How the nodes are linked:
Z198 τ Z210
Z198 α Z634
Z198 η Z542
Z198 χ Z844
Z198 θ Z286
Z511 τ Z155
Z511 α Z628
Z511 η Z189
Z511 χ Z31
Z511 θ Z879
Z313 τ Z666
Z313 α Z75
Z313 η Z724
Z313 χ Z118
Z313 θ Z201
Z961 τ Z344
Z961 α Z686
Z961 η Z571
Z961 χ Z482
Z961 θ Z214
Z724 τ Z75
Z724 α Z828
Z724 η Z162
Z724 χ Z40
Z724 θ Z980
Z663 τ Z196
Z663 α Z236
Z663 η Z879
Z663 χ Z628
Z663 θ Z218
Z542 τ Z634
Z542 α Z787
Z542 η Z695
Z542 χ Z443
Z542 θ Z390
Z980 τ Z145
Z980 α Z336
Z980 η Z689
Z980 χ Z344
Z980 θ Z984
Z709 τ Z390
Z709 α Z31
Z709 η Z898
Z709 χ Z196
Z709 θ Z189
Z426 τ Z785
Z426 α Z641
Z426 η Z159
Z426 χ Z477
Z426 θ Z897
Z841 τ Z689
Z841 α Z214
Z841 η Z858
Z841 χ Z571
Z841 θ Z844
Z811 τ Z608
Z811 α Z477
Z811 η Z684
Z811 χ Z736
Z811 θ Z159
Z514 τ Z426
Z514 α Z159
Z514 η Z703
Z514 χ Z684
Z514 θ Z666
Z978 τ Z189
Z978 α Z175
Z978 η Z736
Z978 χ Z218
Z978 θ Z477
Z213 τ Z961
Z213 α Z571
Z213 η Z210
Z213 χ Z984
Z213 θ Z858
Z291 τ Z443
Z291 α Z952
Z291 η Z155
Z291 χ Z153
Z291 θ Z196
Z214 τ Z10
Z214 α Z501
Z214 η Z806
Z214 χ Z841
Z214 θ Z198
Z640 τ Z811
Z640 α Z684
Z640 η Z809
Z640 χ Z790
Z640 θ Z703
Z53 τ Z841
Z53 α Z858
Z53 η Z55
Z53 χ Z210
Z53 θ Z338
Z628 τ Z35
Z628 α Z663
Z628 η Z208
Z628 χ Z511
Z628 θ Z219
Z746 τ Z703
Z746 α Z118
Z746 η Z456
Z746 χ Z465
Z746 θ Z724
Z344 τ Z201
Z344 α Z980
Z344 η Z686
Z344 χ Z162
Z344 θ Z10
Z443 τ Z198
Z443 α Z542
Z443 η Z952
Z443 χ Z338
Z443 θ Z670
Z78 τ Z465
Z78 α Z326
Z78 η Z201
Z78 χ Z75
Z78 θ Z901
Z145 τ Z456
Z145 α Z901
Z145 η Z336
Z145 χ Z201
Z145 θ Z482
Z844 τ Z564
Z844 α Z198
Z844 η Z443
Z844 χ Z806
Z844 θ Z787
Z326 τ Z746
Z326 α Z456
Z326 η Z145
Z326 χ Z78
Z326 θ Z385
Z367 τ Z511
Z367 α Z189
Z367 η Z978
Z367 χ Z898
Z367 θ Z608
Z201 τ Z326
Z201 α Z145
Z201 η Z980
Z201 χ Z828
Z201 θ Z824
Z634 τ Z53
Z634 α Z55
Z634 η Z787
Z634 χ Z198
Z634 θ Z153
Z618 τ Z806
Z618 α Z338
Z618 η Z153
Z618 χ Z55
Z618 θ Z952
Z806 τ Z501
Z806 α Z844
Z806 η Z338
Z806 χ Z858
Z806 θ Z542
Z118 τ Z473
Z118 α Z313
Z118 η Z40
Z118 χ Z746
Z118 θ Z828
Z236 τ Z709
Z236 α Z898
Z236 η Z219
Z236 χ Z663
Z236 θ Z978
Z809 τ Z684
Z809 α Z549
Z809 η Z465
Z809 χ Z897
Z809 θ Z118
Z286 τ Z618
Z286 α Z153
Z286 η Z390
Z286 χ Z787
Z286 θ Z155
Z898 τ Z31
Z898 α Z367
Z898 η Z218
Z898 χ Z236
Z898 θ Z175
Z952 τ Z542
Z952 α Z695
Z952 η Z35
Z952 χ Z291
Z952 θ Z709
Z828 τ Z78
Z828 α Z201
Z828 η Z344
Z828 χ Z724
Z828 θ Z336
Z684 τ Z477
Z684 α Z514
Z684 η Z549
Z684 χ Z640
Z684 θ Z473
Z429 τ Z978
Z429 α Z736
Z429 η Z790
Z429 χ Z785
Z429 θ Z684
Z689 τ Z336
Z689 α Z10
Z689 η Z214
Z689 χ Z686
Z689 θ Z564
Z897 τ Z640
Z897 α Z809
Z897 η Z166
Z897 χ Z281
Z897 θ Z746
Z465 τ Z549
Z465 α Z746
Z465 η Z326
Z465 χ Z166
Z465 θ Z40
Z35 τ Z695
Z35 α Z196
Z35 η Z663
Z35 χ Z155
Z35 θ Z898
Z824 τ Z385
Z824 α Z482
Z824 η Z984
Z824 χ Z336
Z824 θ Z571
Z385 τ Z724
Z385 α Z162
Z385 η Z482
Z385 χ Z901
Z385 θ Z686
Z703 τ Z159
Z703 α Z473
Z703 η Z118
Z703 χ Z549
Z703 θ Z75
Z175 τ Z208
Z175 α Z608
Z175 η Z811
Z175 χ Z978
Z175 θ Z426
Z736 τ Z175
Z736 α Z811
Z736 η Z640
Z736 χ Z429
Z736 θ Z514
Z571 τ Z686
Z571 α Z841
Z571 η Z53
Z571 χ Z213
Z571 θ Z806
Z40 τ Z313
Z40 α Z724
Z40 η Z385
Z40 χ Z456
Z40 θ Z344
Z219 τ Z898
Z219 α Z218
Z219 η Z785
Z219 χ Z879
Z219 θ Z736
Z75 τ Z166
Z75 α Z78
Z75 η Z828
Z75 χ Z313
Z75 θ Z145
Z790 τ Z736
Z790 α Z640
Z790 η Z897
Z790 χ Z641
Z790 θ Z549
Z477 τ Z562
Z477 α Z426
Z477 η Z514
Z477 χ Z811
Z477 θ Z281
Z153 τ Z338
Z153 α Z291
Z153 η Z242
Z153 χ Z286
Z153 θ Z35
Z787 τ Z55
Z787 α Z286
Z787 η Z670
Z787 χ Z542
Z787 θ Z242
Z338 τ Z844
Z338 α Z443
Z338 η Z291
Z338 χ Z618
Z338 θ Z695
Z159 τ Z641
Z159 α Z281
Z159 η Z473
Z159 χ Z514
Z159 θ Z166
Z562 τ Z219
Z562 α Z785
Z562 η Z426
Z562 χ Z608
Z562 θ Z790
Z858 τ Z214
Z858 α Z806
Z858 η Z618
Z858 χ Z53
Z858 θ Z443
Z31 τ Z242
Z31 α Z511
Z31 η Z367
Z31 χ Z709
Z31 θ Z208
Z218 τ Z367
Z218 α Z978
Z218 η Z429
Z218 χ Z219
Z218 θ Z811
Z208 τ Z663
Z208 α Z879
Z208 η Z608
Z208 χ Z189
Z208 θ Z785
Z901 τ Z40
Z901 α Z385
Z901 η Z824
Z901 χ Z145
Z901 θ Z961
Z189 τ Z628
Z189 α Z208
Z189 η Z175
Z189 χ Z367
Z189 θ Z562
Z564 τ Z213
Z564 α Z210
Z564 η Z198
Z564 χ Z501
Z564 θ Z55
Z196 τ Z670
Z196 α Z709
Z196 η Z236
Z196 χ Z35
Z196 θ Z367
Z666 τ Z897
Z666 α Z166
Z666 η Z75
Z666 χ Z473
Z666 θ Z326
Z242 τ Z291
Z242 α Z155
Z242 η Z511
Z242 χ Z390
Z242 θ Z663
Z336 τ Z901
Z336 α Z824
Z336 η Z10
Z336 χ Z980
Z336 θ Z213
Z155 τ Z952
Z155 α Z35
Z155 η Z628
Z155 χ Z242
Z155 θ Z236
Z456 τ Z118
Z456 α Z40
Z456 η Z901
Z456 χ Z326
Z456 θ Z162
Z482 τ Z162
Z482 α Z961
Z482 η Z213
Z482 χ Z824
Z482 θ Z841
Z984 τ Z482
Z984 α Z213
Z984 η Z564
Z984 χ Z10
Z984 θ Z53
Z210 τ Z571
Z210 α Z53
Z210 η Z634
Z210 χ Z564
Z210 θ Z618
Z695 τ Z787
Z695 α Z670
Z695 η Z196
Z695 χ Z952
Z695 θ Z31
Z473 τ Z281
Z473 α Z666
Z473 η Z313
Z473 χ Z703
Z473 θ Z78
Z390 τ Z153
Z390 α Z242
Z390 η Z31
Z390 χ Z670
Z390 θ Z628
Z10 τ Z824
Z10 α Z984
Z10 η Z501
Z10 χ Z689
Z10 θ Z210
Z55 τ Z858
Z55 α Z618
Z55 η Z286
Z55 χ Z634
Z55 θ Z291
Z608 τ Z879
Z608 α Z562
Z608 η Z477
Z608 χ Z175
Z608 θ Z641
Z162 τ Z828
Z162 α Z344
Z162 η Z961
Z162 χ Z385
Z162 θ Z689
Z641 τ Z429
Z641 α Z790
Z641 η Z281
Z641 χ Z426
Z641 θ Z809
Z549 τ Z514
Z549 α Z703
Z549 η Z746
Z549 χ Z809
Z549 θ Z313
Z670 τ Z286
Z670 α Z390
Z670 η Z709
Z670 χ Z695
Z670 θ Z511
Z501 τ Z984
Z501 α Z564
Z501 η Z844
Z501 χ Z214
Z501 θ Z634
Z281 τ Z790
Z281 α Z897
Z281 η Z666
Z281 χ Z159
Z281 θ Z465
Z879 τ Z236
Z879 α Z219
Z879 η Z562
Z879 χ Z208
Z879 θ Z429
Z785 τ Z218
Z785 α Z429
Z785 η Z641
Z785 χ Z562
Z785 θ Z640
Z166 τ Z809
Z166 α Z465
Z166 η Z78
Z166 χ Z666
Z166 θ Z456
Z686 τ Z980
Z686 α Z689
Z686 η Z841
Z686 χ Z961
Z686 θ Z501

The rows follow the links: the fewer symbols apart two nodes are, the more alike their rows tend to be.

Each row is also shifted at random along 2 hidden directions that mean nothing.

Some nodes, each with a row of numbers:
Z155: 34	-134	25	-10	-3	-236	-215	179	-24	-279	-383	266	173	-89	35	56	-411	-423	-347	-18	-22	-7	194	76	-84	-184	-260	-236	-146	-188	-209	-3
Z618: -7	-17	-85	79	237	-194	-264	255	-6	-242	-370	99	271	-2	-304	-189	-20	-154	-407	194	90	56	2	118	133	-143	-121	-172	-34	-160	-143	-182
Z571: 16	85	-181	23	261	-154	-100	293	28	-63	-86	-132	117	-68	-425	-308	417	-256	-179	134	208	185	-203	271	192	-329	-79	-95	-121	-165	6	-191
Z53: -401	67	-136	82	344	-146	-223	253	12	-180	-268	-43	252	33	-489	-277	252	-45	-342	239	138	83	-123	159	222	-142	-40	-120	-6	-133	-75	-269
Z666: 128	39	-36	-133	-218	82	307	-73	54	246	409	-154	-271	-129	257	81	210	-228	416	-253	40	94	-95	88	-103	-177	4	106	-158	27	166	198
Z55: 493	-16	-70	71	190	-199	-217	210	-8	-219	-320	82	201	-15	-275	-169	-24	-212	-342	155	67	75	-10	148	113	-193	-138	-162	-62	-164	-124	-151
Z367: 408	-140	170	-29	-199	-23	-60	-134	-43	-122	-178	254	16	17	344	256	-558	-25	-81	-105	-179	-145	288	-193	-205	166	-99	-64	24	16	-129	138
Z210: 617	59	-111	74	240	-88	-141	165	9	-99	-160	-55	170	30	-357	-224	211	11	-229	175	107	76	-107	112	176	-90	-18	-62	18	-95	-34	-191
Z473: -883	79	57	-3	-95	260	206	-272	1	255	333	-180	-182	108	122	96	178	496	338	-42	-71	-78	-93	-177	4	326	247	223	202	238	163	71
Z858: 1494	9	-91	14	129	-134	-110	202	18	-96	-161	2	111	-48	-210	-153	98	-241	-195	65	108	96	-53	163	95	-223	-109	-115	-99	-148	-45	-99
Z684: -845	-35	80	-69	-219	101	178	-167	4	141	227	-21	-169	-37	299	171	-78	41	271	-154	-63	-26	44	-91	-145	74	48	100	-17	111	62	171
Z78: -21	107	-140	-140	-100	2	265	104	61	236	397	-227	-235	-180	39	-87	429	-410	332	-206	152	194	-201	262	-20	-390	-43	50	-259	-60	187	99
Z897: 199	15	99	-55	-241	229	266	-301	-17	247	379	-91	-257	42	367	224	-27	304	423	-173	-109	-88	21	-177	-138	258	169	208	111	212	138	199
Z686: -121	133	-174	38	259	-41	-48	175	31	30	36	-207	68	-19	-410	-299	502	11	-51	152	185	147	-249	188	217	-175	47	-21	-16	-60	75	-186
Z336: -592	167	-147	60	243	63	0	69	14	91	122	-268	38	65	-410	-277	550	259	15	173	133	98	-276	111	253	-17	162	77	86	35	115	-201
Z426: -464	-68	53	-136	-287	-12	162	-56	-4	85	148	87	-182	-144	389	198	-200	-366	211	-259	-55	0	116	9	-219	-128	-128	2	-181	1	20	228
Z628: -600	-117	195	114	-1	56	-210	-181	-56	-177	-312	258	182	190	92	188	-530	455	-243	124	-193	-241	241	-316	-58	461	63	2	256	102	-159	-51
Z429: -34	-78	158	-64	-277	83	120	-200	-11	60	89	143	-159	-3	458	299	-374	-41	176	-195	-153	-100	187	-153	-225	138	-20	51	-3	82	-4	216
Z242: -327	-112	110	110	108	-61	-270	-23	-49	-254	-404	224	250	139	-72	59	-413	269	-372	194	-113	-152	205	-173	33	288	-9	-82	179	-11	-190	-125
Z166: -1194	80	4	-11	-52	195	191	-148	15	236	324	-206	-161	55	42	15	286	320	311	-32	5	-5	-135	-68	38	148	197	189	93	151	161	45
Z10: 777	97	-76	62	216	79	-27	32	18	72	74	-184	46	97	-327	-183	387	333	-9	186	91	18	-183	18	205	97	175	78	132	53	75	-178
Z159: -794	-3	13	-110	-220	40	210	-66	24	161	255	-36	-214	-112	294	135	6	-254	289	-229	2	53	11	44	-146	-140	-36	47	-135	15	96	187
Z313: -749	119	-49	-33	-27	179	217	-106	19	238	362	-237	-165	19	-28	-53	358	216	313	-39	42	59	-186	16	52	61	172	167	41	120	177	44
Z118: 120	78	-81	-107	-160	100	294	-41	54	264	414	-208	-263	-101	140	2	299	-153	403	-192	67	108	-132	110	-56	-190	49	112	-132	66	183	135
Z465: -86	78	-28	-97	-156	127	272	-97	39	268	395	-189	-252	-53	158	37	257	-30	390	-172	26	69	-122	36	-59	-84	70	140	-85	88	189	139
Z695: -862	-77	1	101	185	-174	-316	154	-33	-319	-472	221	306	58	-221	-80	-262	-42	-471	204	-25	-49	124	-12	76	21	-115	-181	48	-128	-194	-173
Z663: 6	-136	134	2	-101	-75	-132	-35	-42	-177	-268	275	86	-1	231	203	-541	-121	-182	-43	-121	-108	265	-130	-140	84	-129	-100	5	-41	-155	82
Z511: -467	-135	107	54	-5	-98	-190	-33	-44	-220	-330	267	153	53	97	136	-469	6	-277	59	-122	-125	234	-126	-80	142	-114	-105	41	-48	-185	-12
Z201: -471	136	-196	-75	70	-34	154	174	53	143	268	-259	-113	-140	-212	-231	563	-298	202	-42	214	211	-268	284	100	-389	-28	31	-208	-73	162	-28
Z703: -946	25	-76	-146	-181	-15	240	40	53	199	314	-126	-221	-186	164	0	194	-449	287	-227	112	144	-104	184	-100	-347	-78	19	-266	-54	122	159
Z145: 338	152	-82	-13	47	148	152	-59	36	223	323	-288	-126	37	-134	-132	487	225	276	17	95	83	-235	44	113	12	177	149	49	103	188	-36
Z984: -335	104	-242	0	264	-187	-74	341	42	-57	-76	-152	105	-115	-460	-357	503	-386	-165	100	242	226	-249	345	222	-461	-118	-124	-194	-184	10	-217
Z828: -224	151	-33	41	93	215	155	-130	27	253	328	-304	-120	117	-158	-120	476	459	260	67	36	19	-230	-40	159	188	282	203	156	182	185	-83

The symbols that take the first to the second take the third to the fourth, perhaps in another order. What is the fourth?
Answers are names.
-147	-137	148	-2	-129	-42	-108	-74	-50	-161	-230	249	63	20	263	210	-527	-65	-167	-48	-141	-130	264	-162	-166	124	-106	-76	17	-14	-156	92
to 572	-156	195	13	-151	-23	-99	-148	-33	-153	-212	270	53	50	297	240	-581	22	-138	-41	-195	-169	274	-185	-173	204	-61	-65	70	28	-145	106
as 232	-90	193	-66	-290	162	135	-290	-18	87	151	103	-180	35	461	329	-392	188	240	-166	-198	-159	188	-241	-220	299	56	111	70	150	5	220
to Z785

226	117	-120	95	263	2	-91	104	9	-9	-23	-175	133	81	-405	-259	394	250	-119	221	99	69	-180	69	241	15	119	19	109	-7	41	-217
to 293	108	-128	85	272	-30	-107	146	7	-19	-62	-134	115	45	-412	-261	374	103	-147	182	125	87	-188	116	233	-67	68	3	41	-50	27	-204
as -483	-103	255	207	89	177	-259	-313	-80	-192	-344	232	238	346	24	188	-520	956	-281	288	-265	-334	257	-485	44	809	244	74	507	235	-173	-137
to Z31

-107	41	-98	107	303	-137	-245	208	-10	-171	-279	-2	254	44	-431	-254	156	19	-349	233	103	59	-80	93	224	-89	-33	-111	21	-117	-88	-239
to 33	27	-60	116	270	-102	-259	159	-18	-198	-332	58	271	75	-373	-185	46	113	-366	237	31	-18	-19	33	185	27	-7	-96	97	-75	-114	-232
as -251	59	-67	-132	-163	39	290	30	44	237	370	-193	-242	-149	117	-17	332	-310	368	-205	92	130	-154	160	-65	-281	-22	73	-213	-5	162	140
to Z75

179	34	-12	171	303	-7	-248	34	-22	-137	-259	-6	253	177	-403	-169	89	470	-320	337	4	-69	-46	-81	229	255	131	-7	247	19	-84	-257
to -201	-3	-43	119	290	-131	-297	155	-37	-226	-385	85	264	96	-365	-180	-17	108	-416	260	44	-15	-9	14	179	55	-27	-129	104	-78	-155	-235
as -343	42	91	-29	-172	253	238	-283	-10	256	350	-128	-224	89	232	151	73	376	396	-96	-96	-77	-26	-169	-66	296	216	217	144	240	162	128
to Z166

124	46	81	-37	-187	249	284	-266	9	288	420	-164	-262	47	265	159	105	343	432	-131	-65	-57	-57	-139	-71	232	215	241	120	219	167	153
to 293	20	-5	-138	-276	91	308	-109	39	239	384	-91	-291	-133	344	145	77	-249	420	-273	-8	59	-39	41	-177	-126	-11	107	-164	65	154	238
as -557	161	-156	7	150	44	77	86	34	159	222	-288	-37	-8	-304	-238	567	96	128	79	157	144	-291	163	190	-108	123	81	-23	11	148	-125
to Z145

35	-136	172	-30	-185	-9	-29	-138	-38	-111	-126	249	19	24	343	269	-527	-8	-56	-95	-173	-129	262	-169	-197	163	-82	-40	33	27	-133	120
to -315	-133	141	-51	-185	-43	-48	-76	-27	-111	-150	232	1	-22	318	222	-490	-144	-73	-120	-133	-93	235	-127	-177	67	-112	-52	-28	-21	-113	131
as -8	-28	-90	94	232	-220	-263	247	-10	-251	-376	123	265	-17	-307	-178	-46	-205	-417	193	73	51	11	147	116	-161	-132	-199	-61	-171	-155	-188
to Z443

799	15	-61	65	198	-130	-194	167	13	-165	-249	45	196	9	-271	-160	42	-48	-281	151	74	37	-23	83	118	-99	-62	-116	2	-120	-77	-166
to 461	7	-75	104	243	-124	-233	179	-6	-196	-298	53	240	41	-330	-165	-4	13	-340	196	51	7	2	54	139	-28	-39	-122	51	-89	-118	-199
as -141	-80	163	-68	-262	119	156	-243	-25	84	138	94	-164	13	424	276	-328	85	224	-175	-150	-130	154	-198	-207	204	45	79	42	113	14	220
to Z477

-671	-82	138	-49	-225	71	108	-192	-18	39	79	93	-117	5	349	236	-316	40	159	-138	-154	-113	154	-157	-162	159	-5	57	26	97	-6	167
to -109	-33	37	-152	-300	34	263	-90	23	148	264	12	-262	-147	414	208	-108	-337	328	-298	-31	30	52	31	-213	-163	-93	44	-171	0	78	253
as 13	152	-106	55	178	115	60	21	27	154	199	-269	-22	81	-315	-201	514	324	107	141	110	56	-260	41	220	58	224	125	132	88	154	-163
to Z10

-572	130	-159	-83	23	9	188	129	63	201	315	-259	-154	-109	-129	-183	519	-250	251	-98	167	189	-260	247	80	-324	19	52	-183	-39	178	6
to 271	72	-224	-17	234	-232	-96	367	21	-93	-110	-118	114	-145	-383	-315	380	-494	-192	74	214	239	-194	340	177	-476	-146	-147	-214	-221	-1	-165
as 613	62	-109	75	257	-81	-144	167	7	-95	-123	-71	157	28	-366	-230	243	62	-196	180	92	63	-113	116	187	-73	15	-50	30	-74	-19	-190
to Z390

124	116	-80	-102	-86	103	258	-33	41	254	411	-258	-239	-69	50	-47	393	-69	381	-135	92	95	-166	97	-4	-137	83	121	-82	73	196	98
to -210	118	-105	-77	-10	62	220	40	42	225	358	-245	-175	-75	-58	-104	455	-135	294	-102	145	160	-251	169	53	-204	44	89	-100	42	191	41
as 259	-94	56	54	68	-133	-246	79	-37	-254	-363	236	211	19	-50	13	-365	-97	-368	97	-61	-51	176	-46	-14	26	-147	-157	4	-99	-192	-59
to Z242

256	126	-161	-118	-56	-23	255	151	60	207	354	-255	-206	-205	-53	-143	508	-469	291	-168	188	211	-242	306	29	-467	-67	24	-271	-91	186	63
to 425	144	-116	-3	101	88	127	36	41	189	270	-259	-93	9	-190	-180	496	125	190	38	134	113	-237	108	143	-76	133	105	1	43	158	-70
as 228	-81	26	90	124	-151	-269	100	-28	-250	-390	210	250	52	-122	-35	-282	-15	-391	139	-29	-66	141	-42	35	47	-106	-136	48	-114	-172	-124
to Z155

4	-55	111	-88	-301	119	222	-203	-13	148	241	31	-225	-46	438	267	-207	-39	311	-240	-111	-52	120	-104	-212	63	14	89	-39	105	64	252
to -296	-13	56	-113	-258	99	241	-138	1	207	312	-60	-240	-68	346	162	-4	-98	356	-235	-35	1	12	-39	-162	-28	21	97	-90	86	109	212
as 303	-1	88	-95	-289	181	311	-239	19	242	387	-96	-295	-20	366	194	19	67	425	-224	-76	-21	3	-91	-159	83	88	176	-7	150	143	209
to Z166

26	-143	73	-79	-163	-167	-78	56	-19	-169	-228	285	43	-120	278	177	-499	-456	-160	-135	-65	-31	259	13	-187	-163	-272	-170	-155	-131	-149	137
to -216	-108	225	23	-172	128	-26	-305	-42	-35	-72	192	-11	121	343	308	-505	387	28	-24	-232	-236	261	-335	-172	462	86	80	199	177	-86	121
as 117	-53	-21	79	196	-163	-264	152	-21	-257	-380	154	257	25	-231	-90	-191	-62	-402	175	4	-16	66	24	88	-48	-101	-159	22	-131	-171	-171
to Z670

-495	-115	117	-49	-204	4	25	-127	-27	-38	-49	207	-66	-24	361	240	-443	-130	26	-141	-123	-98	218	-114	-202	60	-102	-24	-28	17	-69	171
to -186	-86	141	-82	-278	93	150	-191	-4	85	158	81	-165	-17	429	268	-331	-2	211	-205	-134	-90	152	-154	-211	122	1	65	-2	95	16	215
as -239	113	-28	-2	-9	201	201	-131	34	254	371	-273	-170	64	-39	-63	427	345	353	-26	31	23	-197	-31	90	129	215	195	83	166	210	16
to Z145

-392	164	-100	105	285	114	-39	15	6	86	112	-266	80	144	-445	-270	519	461	-7	237	121	59	-267	10	285	146	221	104	186	75	103	-223
to -293	96	-187	53	299	-99	-130	265	23	-65	-90	-144	170	-13	-476	-320	413	-83	-207	190	176	145	-209	216	229	-215	-9	-70	-40	-127	24	-236
as -90	-26	-68	62	192	-225	-275	234	-23	-268	-391	156	275	-38	-269	-145	-113	-230	-427	166	69	50	35	115	99	-155	-156	-193	-59	-198	-159	-179
to Z670

163	89	-97	121	296	-48	-175	147	11	-94	-164	-67	183	82	-431	-252	261	176	-246	243	83	49	-135	50	230	5	56	-35	99	-44	-30	-256
to -257	127	-162	61	293	-54	-93	205	24	-9	-35	-176	130	29	-473	-319	447	54	-143	199	167	118	-231	156	256	-134	47	-18	12	-66	33	-230
as 400	-67	82	142	162	-18	-259	-29	-44	-219	-340	183	239	161	-154	12	-290	346	-355	225	-84	-137	152	-164	78	299	46	-52	207	12	-160	-152
to Z618

-562	-55	156	-33	-215	168	142	-288	-2	109	175	40	-142	76	363	245	-264	296	248	-120	-159	-152	125	-234	-150	331	122	123	130	173	45	167
to -671	-82	103	-81	-239	20	102	-106	-3	33	69	119	-129	-53	353	205	-306	-147	130	-179	-98	-38	156	-78	-187	17	-61	0	-61	15	-17	187
as 76	-138	204	-8	-201	64	8	-230	-56	-66	-70	218	-19	66	380	293	-532	175	9	-89	-193	-172	249	-261	-204	295	7	28	135	96	-87	144
to Z189

-599	-119	80	98	95	-104	-267	14	-63	-258	-398	243	229	85	-41	55	-434	122	-375	154	-106	-114	207	-124	12	171	-66	-117	115	-42	-204	-80
to 354	-108	-68	-9	56	-311	-221	304	0	-279	-398	241	182	-165	-74	-67	-281	-650	-414	-20	52	74	123	212	-58	-401	-335	-280	-244	-280	-204	-26
as -702	-42	24	-143	-252	-20	189	-32	24	112	199	23	-213	-163	338	142	-105	-413	235	-275	7	55	45	80	-199	-217	-123	-4	-205	-34	41	229
to Z736

